Each row is followed by roughly how far along a hidden order it lies, from 0 to 10. A new part has a new order.
In the rows, 128 means zero.
[125 193  98 122  99 113 122 144  94  66 136 140 133 145 163 166 148 128
 151 128 126 142 145 152 144 143 130 126 145 140 188 104 132 113 149 137
 128 100 127 136  85 117  89 148 124 121 112 108 137 189  30 131 128 116
 147 101 125 108 134  85 149 151  85 169 107 157 135 121 120 115  75 131
 128 140  96  61 128 200 134  88 129 148 128 106  97 116  95 132]
5
[111 140  74 116 179 171 106 183 149 103 135 116 115  95 146  88 114 127
 167 130 115 134 138 139 134 104 192 112 170 133  74 127 126 135 123 112
  95 122 134 144 105 127 118  82 126 112   1  85 137 145 101 100 123 133
 122 140 126  90 129 141 118 116 143 138  93 126 159 141 133  86 150 213
 129 191 133 155 115 152 129 106 169 119 146  92 161 108  97 119]
8
[111  71 134 102 176 172  68 180 126 113 142 121 119 125 111 132 118  96
 135 140 155 129 115 146 132 108 156  94 154 131 111 164 107 121 124  98
  77 118 157 111 154 111 144 105 138 116  49 129 141 151 106 118 119 138
 143 134 107  99 140 146 137 132 123 164 111 111 145 138 148 110 137 143
 127 179 142 149 113 180 115  90 166 124 112 112 162 116 106  94]
5
[123  22 191 102 140 174  66 190 139 141 143 128 112 142 110 148 104  99
 111 130 180 127  96 150 177 112 146  92 135 148 126 171  98 120 113  94
  79 139 169 110 161 108 157 114 141 122  96 153 141 153  91 134 121 146
 142 133  95 126 144 128 127 131 126 146 124 114 140 126 141 136 117 123
 122 155 112 141 116 125 116  91 157 120  93 129 161 125 121 105]
3
[151 116 187 187  13 164 106  89 156 194  92  96  78 133 132 102 135 185
 142 125 141 152 110 129 204 125 109 107 104  71 102  76 114 170 107 151
 141 147 131 119  64 121 114 136 104 149 111 134 106 112 161 189 167 137
  65 155 154 108 145 179 146 142 137  91 135  77 180 121 109 138 171 184
 106 109 156  86 123  70 101 170  61 114 144 150 125 162 185 170]
0
[141  87 203  75 155 153  53 182 116 121 121 153 101 144 105 130 103  98
  92 115 168 140  91 124  90 112 112 148 144 124 111 154 105  74 106  84
  95 171 138 132 194 131 128 121 137 115 193 157 152 114 118 124 140 139
 173 126 106 148 149 107 103 157 185 137 144 146  94  70 129 141 110  93
 133  95  88 137 106  80 186 120 169 156 138 168 149 133 142 140]
0
[ 97 140 104  68 226 134 114 200 122  77 158 139 167 121 119 152 104 103
 118 139 142 114 121 126  93 112 172 104 139 202 156 172 128 127 136  86
  94 115 155 116 172 101 146 130 149 121  66 120 136 140  66  80 125 117
 183 106 101 112 120 128 122 121 140 160 127 139 102 137 161 152 135 110
 144 164 144 145 109 173 127  57 199 135  95 100 164 106  82  92]
8
[118  15 205 143  84 176  68 189 173 153 148 106  82 147  93 124  84 123
 118 134 183 133  75 149 164 108 184  92 139 140 100 158  83 168 120  98
  58 157 167  82 161  95 142 118 127 130  72 156 124 113 166 161 158 136
 116 146  98 108 141 171 125 122 167 130 144  59 132 121 144 159 146 141
 112 151 193 162 115  77 110 121 182 119  90 151 172 135 116 128]
2
[122 126  88 138 166 139 111 156 150 117 106 134 104 116 166 105 105 156
 174 115 119 120 166 106 188 125 173 135 156 161  93 111 143 124 118 128
 118 122 130 165  90 120 112  93 116 125  53  89 139 137 106  99 133 138
 112 149 118 106 126 150 121 113 134 122  93 154 167 138 110 114 120 189
 129 154 126 122 130 130 129 118 105 123 156 108 147 125 122 125]
5
[114  74 159  73 126 136  85 246 132  98 122 138 143 159 105 133 115 108
 135 134 138 141 101 107 105 113 135 145 117 187 150 137 124 118 116 102
 102 146 147 126 186 102 133 165 138 125 103 146 134 113  92 117 175 112
 155 126  88  85 105 180 119 144 145 129 159 134 124 108 150 159 129 111
 142 141 137 132 104 110 141  82 176 140 104 148 186 125 132 125]
3
[128  49 160 150  79 137  64 119 139 139 119 106 101 138 133 144 113 148
 125 135 168 117 109 141 213 122 154  84 121 120 130 117 101 161 133 108
  98 125 157  95 134  89 140 110 125 130 103 129 121 166 114 164 128 123
 116 131 132  98 134 145 136 130 125 149 114  74 149 148 112 130 121 158
 108 146 208 123 136 128 102 100 126 127 123 115 143 130 110 135]
4
[120 212  63  83 231 135 133 174 123  59 154 129 143  92 139 130 129 130
 155 136 100 128 138 135  61 115 173 128 155 171 130 132 148 127 140 104
 100 110 129 130 127 120 116 117 140 113  40  98 143 136  82  96 121 113
 149 116 145 102 131 111 123 137 136 148 113 135 132 133 139 128 145 145
 141 179 125 136 118 176 133  81 203 142 134  91 154 104  82 115]
9
[115 167 143  96  80 162  83 200  71  65 173 157 134 172  89 151 128 131
 130 138 140 157 115 138 113 125  52 145 139 147 131 147 120  94 139 107
 114 144 160 133 146 126  52 185 107 129 102 155 149 139  65 149 156 134
 165 112 112  91 133 121 138 166 118 146 144 152 118  90 168 135  88  69
 122 136  45  76 106 164 180 110 123 147 112 155  91 116 126 133]
3
[136 181  78 118 161 135 156 116  78 101 117 155 104  95 151 111 150 117
 162 112 102 148 190 123  92 129 106 175 143 127 123 112 149  95 113 155
 166 118 123 183  91 154  93 134 130 129 125  96 147 116 100  94 126 128
 124 118 140 159 128 113 122 149 100 117 118 201 142 126 123 104 113 116
 147 102  45  95 107 153 135 144  84 120 173 139 102 136 160 149]
5
[140 117 145 121  93 120  93 115  71 103 124 157 101 153 136 140 138 147
 138 109 141 128 141 132 173 138  89 152 128 134 148 122 116 115 129 155
 132 138 144 133 119 117  72 151 115 135 163 134 145 132  90 139 139 130
 134 111 125 148 154  97 135 169 102 127 130 168 131 104 107 152  80  97
 122  90  70  50 122 120 167 132  84 139 139 151  80 146 140 159]
2
[122 215  57 136 167 144 149 106 116  99 139 111 121 114 170 140 136 153
 160 136  93 127 174 155 149 130 167 117 167 130 134 127 135 120 139 146
 137  90 123 146  71 140 109  93 124 131  55  78 128 181  84 134 115 134
 124 131 138 122 135 107 152 115  62 155  87 142 148 143 132  96 105 172
 134 164  89 100 140 193 112 109 123 114 135  82  92 108 103 117]
8
[156 212 127 128  34 157  88  82  60 126 117 136  69 133 149 101 147 138
 158 107 106 159 158 142 144 119  54 176 148  80  98 108 108  95 102 170
 154 161 120 163  92 162  46 122 101 138 174 109 146 119 125 155 137 146
 108 141 158 176 176  95 127 175 130 103 120 158 140  98 113 128 121 139
 124  78  20  49 117  93 182 183  89 120 172 174  25 140 181 185]
1
[143 105 159 133  27 108  92 110  66  88 149 168 113 190 113 166 148 172
 124 123 140 140 139  97 178 158  57 174 124 130 194 113 117  95 138 144
 143 143 146 123 142 114  67 167 112 145 202 149 142 159  77 145 144 123
 170 102 126 129 136  81 144 162  89 131 125 170 132 109 109 154  63  76
 103  87  64  24 134 151 177 127  56 142 136 159  43 144 154 149]
1
[127 147 152  97  34 161  60 134  83  98 149 133  82 166 112 134 144 163
 127 134 154 158 127 153 152 123  70 138 137 114 142 118 105 118 128 121
 112 153 149 136 108 112  56 170  98 138  85 145 136 139  85 169 152 134
 130 122 140 105 157 116 148 186 110 131 140 141 129  97 143 141 113 119
 118 113  63  58 110 131 174 139 117 136 136 155  67 136 129 154]
2
[146 120 148 123 123 106 129  79  93 142 109 170 116 138 148 127 132 129
 135 101 146 129 143 131 154 145  81 154 126 130 148 118 124 108 126 149
 146 142 126 149 128 132  96 131 123 132 239 132 150 115 122 120 125 134
 131 125 120 198 146 101 120 154 121 121 133 170 121  97  93 144 100  91
 130  65  79  87 126  78 176 156  66 128 151 160  84 148 159 171]
1
[136 107 133 121 133 123  89 123 110 106 119 154  99 135 162 140 124 142
 151 110 149 141 153 151 190 127 124 128 141 142 154 107 118 117 123 137
 124 130 146 156 103 116 103 130 120 129 129 120 147 146  72 123 128 131
 126 116 111 147 164 108 125 160  92 143 114 159 141 111  98 136  87 126
 130  97  76  79 118 130 138 120  99 134 139 136 103 139 131 149]
3
[127 206  78 105 154 149 148 156  57  84 136 152 118 105 149 111 137 115
 159 120 100 158 172 122  89 114  90 177 153 124 114 127 143  75 112 139
 144 130 131 178 102 163  84 133 121 126 101 119 145 128  87 106 130 135
 135 121 142 154 147 111 119 148 108 119 118 227 133 118 142  97 113 117
 146 115   8 105  98 172 169 142 102 131 160 142 107 118 150 142]
5
[105 222  22 104 246  86 167 146 117  50 160 147 173  89 181 167 122 115
 150 130  96 101 197 135  86 130 168 139 171 189 152 137 161 107 144 107
 131  84 122 146 114 142 119 104 141 119 102  98 134 189  35  73  91 110
 182 104 129 161 123  76 126 115  78 149  96 161 114 149 114 115  94 124
 158 135 104 141 133 213 126  72 156 135 120  63 129  87  67 110]
10
[119  67 135  57 156 160  88 255 128 128 111 145 133 105 107  89 109  66
 139 125 150 142 107 119  82  91 140 136 133 170  80 136 131 125 106  95
  82 153 144 137 180 112 151 145 131 111  71 144 145  67 141 104 151 121
 145 140  98  96 114 178 101 146 174 106 162 131 132 102 156 138 170 120
 159 134 140 186  96  79 144 106 199 140 133 158 203 122 138 109]
4
